Below is a small trained network, with its code and all its weights. Each question gives an input and a class and asks what happens when units are switched off, that is, made to give their printed mean instead of their output.

import numpy as np


def w(rows, s, z=0):
    codes = np.array(rows[::2]) - 128.0
    scale = np.full(codes.shape[1], s)
    scale[-1] = z or s
    return codes * scale


def f(y):
    return np.maximum(y, 0)


def log_softmax(a):
    a = a - a.max(-1, keepdims=True)
    return a - np.log(np.exp(a).sum(-1, keepdims=True))


def net(x, mask):
    res = np.array(x, float).reshape(1, 3) / 4 @ E
    y = f(res @ A[0][:, :-1].T + A[0][:, -1])
    res = res + np.where(mask, y, B[0][:, -1]) @ B[0][:, :-1]
    return log_softmax(res[-1] @ U[:, :-1].T + U[:, -1])


A, B = {}, {}
E = w([
[235,175,40,196,127],'x0',
[188,74,181,153,247],'x1',
[105,180,202,253,120],'x2',
],0.012)
A[0] = w([
[211,147,56,163,122,79],'n0',
[168,92,164,133,154,120],'n1',
[94,119,157,110,131,73],'n2',
[155,79,103,96,96,66],'n3',
[180,92,151,136,181,99],'n4',
[126,152,157,188,113,52],'n5',
[100,127,137,115,130,146],'n6',
[148,105,143,153,203,88],'n7',
[125,153,154,153,133,80],'n8',
[162,75,163,117,174,77],'n9',
[78,202,86,107,5,128],'n10',
[142,92,79,67,148,57],'n11',
[125,90,89,114,131,254],'n12',
[128,134,130,130,185,246],'n13',
[174,87,87,69,123,96],'n14',
[159,141,104,149,119,155],'n15',
[91,187,192,205,127,186],'n16',
[66,74,189,86,119,132],'n17',
[133,103,103,63,151,174],'n18',
[196,160,79,148,124,140],'n19',
],0.019,0.013)
B[0] = w([
[39,162,210,72,178,202],'n0',
[118,65,96,129,124,165],'n1',
[28,161,167,118,167,152],'n2',
[35,160,114,206,85,156],'n3',
[92,48,112,110,92,173],'n4',
[66,143,131,214,95,160],'n5',
[133,104,154,136,166,155],'n6',
[75,88,73,122,92,170],'n7',
[97,153,115,194,100,145],'n8',
[50,89,75,122,86,171],'n9',
[129,10,68,95,99,254],'n10',
[64,167,123,237,64,175],'n11',
[235,124,155,165,148,200],'n12',
[210,78,111,97,152,188],'n13',
[126,137,151,199,113,186],'n14',
[129,119,156,121,194,171],'n15',
[191,144,163,196,104,223],'n16',
[95,169,208,53,240,212],'n17',
[173,142,153,192,120,196],'n18',
[113,128,207,59,182,199],'n19',
],0.013,0.026)
U = w([
[101,137,175,105,166,144],'0',
[114,64,94,128,124,120],'1',
[131,142,145,206,125,113],'2',
[251,111,142,119,159,248],'3',
[124,175,100,136,142,103],'4',
[132,158,111,120,126,88],'5',
[122,181,122,110,122,98],'6',
[131,147,127,111,96,88],'7',
],0.022,0.012)

Each question gives the input, the list of numbers given to net, and the class t.
The units are the neurons (one row each of A and B). Each row of codes is followed by its name. A weight is (code - 128) times the scale printed after its matrix; where a second scale follows, it is the last column's (A, B and U).
mask holds one flag per neuron, in row order. A switched-off neuron (its flag False) gives its mean, the last column of its row in B, instead of its output. The means were averaged over made-up inputs and are rounded, as every weight is.
A unit's drop is (log p(t) with every unit on - log p(t) with that unit switched off) / (log p(t) with every unit on - log p(t) with every unit switched off).
The circuit of an input: a set's keep is (log p(t) with only the set's units on - log p(t) with every unit switched off) / (log p(t) with every unit on - log p(t) with every unit switched off). Starting from the 12 units with the biggest drops (on a tie, the unit counted first), units are removed one at a time, each time the one whose removal leaves the highest keep (on an exact tie, the one counted first), for as long as the keep stays at least 0.8.
circuit, biggest first: the units of the circuit, biggest drop first
top k neurons: the k neurons with the biggest drops, biggest first
drop of u: that unit's drop, to one decimal
input [-2,-4,-1], class 1: top neuron	(n16)
input [5,5,1], class 0: top 4 neurons	(n10, n0, n19, n15)
input [1,3,3], class 3: top 4 neurons	(n10, n11, n13, n3)
input [7,6,-7], class 0: top 4 neurons	(n0, n19, n10, n16)
input [-7,2,-8], class 2: top 2 neurons	(n11, n18)
input [7,-6,-7], class 0: top 3 neurons	(n0, n19, n16)
input [5,2,-6], class 2: top 3 neurons	(n17, n11, n14)
input [4,-3,3], class 0: top 3 neurons	(n0, n12, n13)
input [-2,1,3], class 3: top 2 neurons	(n11, n0)
input [2,3,-1], class 3: top 2 neurons	(n10, n11)
input [-5,7,8], class 2: top 3 neurons	(n16, n10, n5)
input [-1,-1,4], class 2: drop of n13	0.1
input [1,-6,3], class 1: drop of n10	1.2
input [-3,5,2], class 1: drop of n12	0.0
input [7,-3,1], class 0: circuit, biggest first	(n0)
